Below is a small trained network, with its code and all its weights. Each question gives an input and a class and asks what happens when units are switched off, that is, made to give their printed mean instead of their output.

import numpy as np


def w(rows, s, z=0):
    codes = np.array(rows[::2]) - 128.0
    scale = np.full(codes.shape[1], s)
    scale[-1] = z or s
    return codes * scale


def f(y):
    return np.maximum(y, 0)


def log_softmax(a):
    a = a - a.max(-1, keepdims=True)
    return a - np.log(np.exp(a).sum(-1, keepdims=True))


def net(x, mask):
    res = np.array(x, float).reshape(1, 8) / 4 @ E
    y = f(res @ A[0][:, :-1].T + A[0][:, -1])
    res = res + np.where(mask, y, B[0][:, -1]) @ B[0][:, :-1]
    return log_softmax(res[-1] @ U[:, :-1].T + U[:, -1])


A, B = {}, {}
E = w([
[106,83,242,44,34,41,75,165,57,135,247],'x0',
[130,128,127,119,127,122,127,124,132,123,124],'x1',
[131,134,124,132,125,130,128,130,124,131,134],'x2',
[99,193,242,235,44,61,51,204,253,115,15],'x3',
[143,254,219,87,232,59,233,216,24,141,75],'x4',
[232,162,243,158,124,144,237,15,232,152,236],'x5',
[122,121,133,130,127,129,132,133,128,127,125],'x6',
[135,126,127,127,124,137,137,124,119,126,122],'x7',
],0.0052)
A[0] = w([
[163,156,42,175,181,177,176,83,172,113,58,29],'n1',
[149,82,51,58,191,172,192,81,38,118,206,3],'n2',
[157,48,19,11,211,211,217,54,1,160,238,97],'n3',
[109,9,67,132,66,188,61,57,197,146,168,70],'n4',
[131,91,191,69,59,82,99,131,87,118,204,73],'n5',
[127,82,217,35,37,44,77,146,71,126,234,73],'n6',
[49,101,32,101,144,125,31,220,34,94,43,41],'n7',
[120,79,209,35,30,45,72,150,61,126,236,82],'n8',
[127,222,188,73,243,83,236,190,52,168,87,65],'n9',
[209,160,201,140,147,154,232,34,188,119,214,10],'n10',
[170,156,32,179,202,198,177,76,187,105,48,28],'n11',
[100,14,70,141,67,176,58,67,203,145,157,20],'n12',
[113,170,156,106,175,103,173,157,95,126,101,34],'n13',
[118,215,190,73,236,77,226,190,52,157,84,31],'n14',
[41,96,21,87,155,120,28,218,26,87,47,69],'n15',
],0.0044,0.0056)
B[0] = w([
[70,122,94,196,191,218,179,172,72,198,100,165],'n1',
[73,172,225,246,53,94,81,204,212,139,22,180],'n2',
[49,169,252,192,60,29,49,217,250,90,17,254],'n3',
[218,236,41,136,58,120,75,141,11,22,202,191],'n4',
[94,128,81,173,196,197,162,139,99,161,84,167],'n5',
[55,129,53,206,230,239,189,168,84,197,59,195],'n6',
[226,39,238,76,66,143,224,21,189,222,198,200],'n7',
[53,131,50,207,235,230,188,168,103,191,57,201],'n8',
[208,187,32,154,20,140,49,111,47,21,215,213],'n9',
[232,5,219,12,70,128,215,13,168,238,203,180],'n10',
[49,125,78,211,205,239,186,183,61,220,89,178],'n11',
[232,237,59,149,39,128,78,131,27,29,204,174],'n12',
[160,150,100,166,72,143,96,129,102,91,145,146],'n13',
[206,185,39,170,26,149,48,119,49,42,198,198],'n14',
[239,24,246,49,73,144,237,3,189,240,207,217],'n15',
],0.0045,0.0077)
U = w([
[180,170,46,127,78,129,62,121,42,43,199,97],'0',
[181,65,200,51,112,128,220,45,164,198,184,92],'1',
[63,130,68,173,254,204,173,166,90,174,73,99],'2',
[79,156,229,174,76,42,34,204,231,102,20,88],'3',
[109,120,108,85,171,96,106,123,139,102,135,247],'4',
],0.0081,0.015)

Each question gives the input, the list of numbers given to net, and the class t.
The units are the neurons (one row each of A and B). Each row of codes is followed by its name. A weight is (code - 128) times the scale printed after its matrix; where a second scale follows, it is the last column's (A, B and U).
mask holds one flag per neuron, in row order. A switched-off neuron (its flag False) gives its mean, the last column of its row in B, instead of its output. The means were averaged over made-up inputs and are rounded, as every weight is.
A unit's drop is (log p(t) with every unit on - log p(t) with that unit switched off) / (log p(t) with every unit on - log p(t) with every unit switched off).
The circuit of an input: a set's keep is (log p(t) with only the set's units on - log p(t) with every unit switched off) / (log p(t) with every unit on - log p(t) with every unit switched off). Starting from the 12 units with the biggest drops (on a tie, the unit counted first), units are removed one at a time, each time the one whose removal leaves the highest keep (on an exact tie, the one counted first), for as long as the keep stays at least 0.8.
circuit, biggest first: the units of the circuit, biggest drop first
unit that matters most: the unit with the biggest drop
top k neurons: the k neurons with the biggest drops, biggest first
drop when u is switched off: that unit's drop, to one decimal
input [3,-4,5,4,0,0,3,-8], class 4: circuit, biggest first -> (n3)
input [5,6,4,-5,8,-4,-8,4], class 0: top 2 neurons -> (n9, n14)
input [-6,3,-6,6,2,7,5,3], class 1: top 2 neurons -> (n10, n3)
input [-2,5,-2,5,6,-4,4,-3], class 0: circuit, biggest first -> (n3, n9)
input [-1,-3,3,0,3,-5,-3,-4], class 1: circuit, biggest first -> (n15, n7)
input [8,-6,0,-5,-7,1,7,-1], class 2: circuit, biggest first -> (n8, n6)
input [4,1,-8,2,-2,-7,0,-5], class 1: circuit, biggest first -> (n15, n7)
input [-1,6,-8,4,-6,3,7,5], class 0: circuit, biggest first -> (n4, n12)
input [-4,0,-2,-2,-8,2,3,-6], class 0: top 2 neurons -> (n4, n12)
input [3,3,-6,-5,-7,-8,8,-3], class 1: top 4 neurons -> (n15, n7, n9, n14)
input [3,0,-2,-5,-4,3,-4,-2], class 3: circuit, biggest first -> (n3, n2)
input [7,8,-2,-1,3,-7,-7,-6], class 1: top 2 neurons -> (n15, n7)
input [6,-6,-8,-5,-8,8,3,2], class 0: top 2 neurons -> (n4, n12)
input [-3,8,-6,-6,0,0,4,5], class 3: unit that matters most -> n3
input [1,4,-7,5,-6,-1,2,-3], class 0: top 4 neurons -> (n3, n4, n12, n2)
input [-5,3,7,6,-1,-6,7,-7], class 4: top 3 neurons -> (n3, n10, n2)
input [3,0,1,-3,-6,6,-2,7], class 4: top 4 neurons -> (n15, n9, n7, n14)
input [-2,-6,-5,2,-6,-7,7,-7], class 1: circuit, biggest first -> (n15, n7)
input [-7,-3,7,7,0,0,0,-3], class 2: top 2 neurons -> (n3, n11)
input [-1,-3,-4,7,-7,3,-4,7], class 0: unit that matters most -> n3
input [-3,-2,-7,2,8,-4,-2,5], class 0: top 2 neurons -> (n9, n14)
input [7,-4,8,-2,-6,-4,2,1], class 2: top 2 neurons -> (n8, n6)
input [8,3,-1,-5,4,4,8,-1], class 2: drop when n8 is switched off -> 0.2
input [1,-2,-4,0,-6,-7,-3,2], class 1: drop when n14 is switched off -> 0.1
input [-8,8,-8,-3,-1,6,-4,3], class 2: drop when n11 is switched off -> 1.3
input [1,2,1,-7,1,0,-3,-6], class 3: drop when n3 is switched off -> 0.3
input [-8,-5,1,-1,-4,4,-2,-4], class 2: circuit, biggest first -> (n11)
